Below are the code and all the weights of a small trained network. Each question names an input and a class and asks about switching units off, where a switched-off unit gives its printed mean instead of its output.

import numpy as np


def w(rows, s, z=0):
    codes = np.array(rows[::2]) - 128.0
    scale = np.full(codes.shape[1], s)
    scale[-1] = z or s
    return codes * scale


def norm(h):
    return h / np.sqrt((h * h).mean(-1, keepdims=True) + 1e-5)


def f(y):
    return np.maximum(y, 0)


def log_softmax(a):
    a = a - a.max(-1, keepdims=True)
    return a - np.log(np.exp(a).sum(-1, keepdims=True))


def net(x, mask):
    res = np.array(x, float).reshape(1, 8) / 4 @ E
    u = 0
    for l in range(3):
        y = f(norm(res) @ A[l][:, :-1].T + A[l][:, -1])
        res = res + np.where(mask[u : u + 10], y, B[l][:, -1]) @ B[l][:, :-1]
        u += 10
    return log_softmax(norm(res)[-1] @ U[:, :-1].T + U[:, -1])


A, B = {}, {}
E = w([
[51,178,214,201],'x0',
[100,130,138,122],'x1',
[128,103,91,19],'x2',
[164,99,81,165],'x3',
[117,255,23,97],'x4',
[169,144,146,117],'x5',
[115,137,141,117],'x6',
[124,129,127,126],'x7',
],0.0081)
A[0] = w([
[70,147,155,80,184],'0.n1',
[127,175,99,93,150],'0.n2',
[129,195,79,172,153],'0.n3',
[101,138,184,102,155],'0.n4',
[167,66,151,58,166],'0.n5',
[123,254,103,157,159],'0.n6',
[61,71,129,121,250],'0.n7',
[137,218,78,132,153],'0.n8',
[141,158,159,181,66],'0.n9',
[135,110,108,185,120],'0.n10',
],0.012,0.0024)
B[0] = w([
[171,84,47,172,183],'0.n1',
[157,160,58,148,193],'0.n2',
[92,77,79,157,211],'0.n3',
[201,91,101,176,176],'0.n4',
[142,10,94,161,211],'0.n5',
[36,36,101,147,254],'0.n6',
[222,114,114,132,190],'0.n7',
[70,119,87,139,229],'0.n8',
[143,106,207,87,173],'0.n9',
[180,130,121,122,164],'0.n10',
],0.014,0.0073)
A[1] = w([
[47,212,135,167,158],'1.n1',
[155,74,122,240,202],'1.n2',
[122,177,150,233,200],'1.n3',
[159,124,81,22,133],'1.n4',
[202,113,110,180,247],'1.n5',
[142,140,166,186,127],'1.n6',
[143,162,151,87,136],'1.n7',
[165,63,171,114,90],'1.n8',
[96,176,42,24,126],'1.n9',
[92,188,176,253,88],'1.n10',
],0.012,0.0012)
B[1] = w([
[169,8,123,161,143],'1.n1',
[60,193,145,126,246],'1.n2',
[85,61,183,67,149],'1.n3',
[114,41,154,83,150],'1.n4',
[85,141,160,176,196],'1.n5',
[128,159,169,84,148],'1.n6',
[113,128,134,163,128],'1.n7',
[138,151,173,179,182],'1.n8',
[169,163,116,38,158],'1.n9',
[119,19,218,42,151],'1.n10',
],0.017,0.013)
A[2] = w([
[232,60,185,109,76],'2.n1',
[112,104,58,86,134],'2.n2',
[34,66,148,127,169],'2.n3',
[126,70,131,150,4],'2.n4',
[101,98,198,192,193],'2.n5',
[125,153,169,176,163],'2.n6',
[139,172,142,123,38],'2.n7',
[158,186,125,85,196],'2.n8',
[74,134,145,38,174],'2.n9',
[66,164,2,120,85],'2.n10',
],0.013,0.0018)
B[2] = w([
[4,159,100,178,160],'2.n1',
[201,150,215,73,188],'2.n2',
[119,158,85,163,250],'2.n3',
[112,100,92,152,166],'2.n4',
[241,140,74,112,236],'2.n5',
[229,110,176,137,173],'2.n6',
[123,85,140,161,129],'2.n7',
[139,99,167,135,130],'2.n8',
[191,152,77,138,161],'2.n9',
[77,253,143,55,216],'2.n10',
],0.013,0.012)
U = w([
[191,166,140,193,138],'0',
[70,61,99,154,254],'1',
[58,220,93,111,137],'2',
[146,135,92,23,33],'3',
[98,138,252,139,45],'4',
],0.016,0.0035)

Each question gives the input, the list of numbers given to net, and the class t.
The units are the neurons (one row each of A and B). Each row of codes is followed by its name. A weight is (code - 128) times the scale printed after its matrix; where a second scale follows, it is the last column's (A, B and U).
mask holds one flag per neuron, layer by layer. A switched-off neuron (its flag False) gives its mean, the last column of its row in B, instead of its output. The means were averaged over made-up inputs and are rounded, as every weight is.
A unit's drop is (log p(t) with every unit on - log p(t) with that unit switched off) / (log p(t) with every unit on - log p(t) with every unit switched off).
The circuit of an input: a set's keep is (log p(t) with only the set's units on - log p(t) with every unit switched off) / (log p(t) with every unit on - log p(t) with every unit switched off). Starting from the 12 units with the biggest drops (on a tie, the unit counted first), units are removed one at a time, each time the one whose removal leaves the highest keep (on an exact tie, the one counted first), for as long as the keep stays at least 0.8.
units of the circuit, in order: the units of the circuit, biggest drop first
most important unit: the unit with the biggest drop
k most important neurons: the k neurons with the biggest drops, biggest first
k most important neurons of layer l: the k neurons of layer l with the biggest drops, biggest first
drop of u: that unit's drop, to one decimal
input [-3,-5,7,-1,-1,2,1,0], class 1: units of the circuit, in order : 0.n5
input [6,-5,-1,4,-1,4,-2,4], class 4: units of the circuit, in order : 0.n5; 1.n10
input [-8,1,7,4,-2,-5,-4,3], class 1: units of the circuit, in order : 0.n5; 2.n5
input [-6,-7,-3,4,3,1,-4,0], class 2: units of the circuit, in order : 2.n10; 2.n5
input [8,-8,0,5,-1,-3,-1,4], class 4: units of the circuit, in order : 0.n5; 1.n10
input [-6,-7,-1,7,2,7,-8,5], class 2: units of the circuit, in order : 2.n10; 2.n5; 1.n10
input [-4,1,0,2,0,3,8,3], class 0: 3 most important neurons : 0.n6; 0.n5; 0.n8
input [2,-3,-3,-1,-4,-7,-7,-3], class 4: units of the circuit, in order : 0.n6; 1.n3
input [7,-2,-6,-1,1,-7,-6,-6], class 1: 4 most important neurons : 2.n10; 2.n2; 0.n6; 1.n1
input [4,2,0,-5,6,-6,-1,-2], class 1: 2 most important neurons : 0.n6; 1.n1
input [-4,-6,8,2,0,3,6,0], class 1: 2 most important neurons of layer 1 : 1.n4; 1.n2
input [-6,5,0,-8,0,-7,5,-2], class 0: units of the circuit, in order : 0.n6; 0.n8; 0.n7
input [8,1,-7,6,-1,5,-5,2], class 4: 2 most important neurons of layer 0 : 0.n9; 0.n8
input [-7,-1,-3,-6,-7,-1,-3,-3], class 0: most important unit : 0.n6
input [-8,1,7,-2,0,2,-3,8], class 1: 3 most important neurons : 1.n4; 0.n5; 1.n2
input [8,7,1,4,-3,-3,1,5], class 0: 3 most important neurons : 0.n7; 2.n5; 0.n4
input [-4,4,6,-2,0,-7,-6,-8], class 1: 3 most important neurons : 1.n4; 0.n5; 0.n8
input [5,1,-5,6,-3,-6,6,7], class 4: 2 most important neurons of layer 1 : 1.n10; 1.n3
input [8,1,-3,3,-1,7,-8,-1], class 4: 2 most important neurons of layer 0 : 0.n9; 0.n8
input [6,-1,-8,5,-6,-8,-3,-5], class 4: most important unit : 1.n10
input [3,1,-8,-5,2,8,6,4], class 1: drop of 0.n6 : 0.2
input [-3,2,-7,2,-8,-6,3,-3], class 0: drop of 2.n5 : 0.2
input [-2,5,7,2,-5,6,7,3], class 1: drop of 2.n1 : 0.1
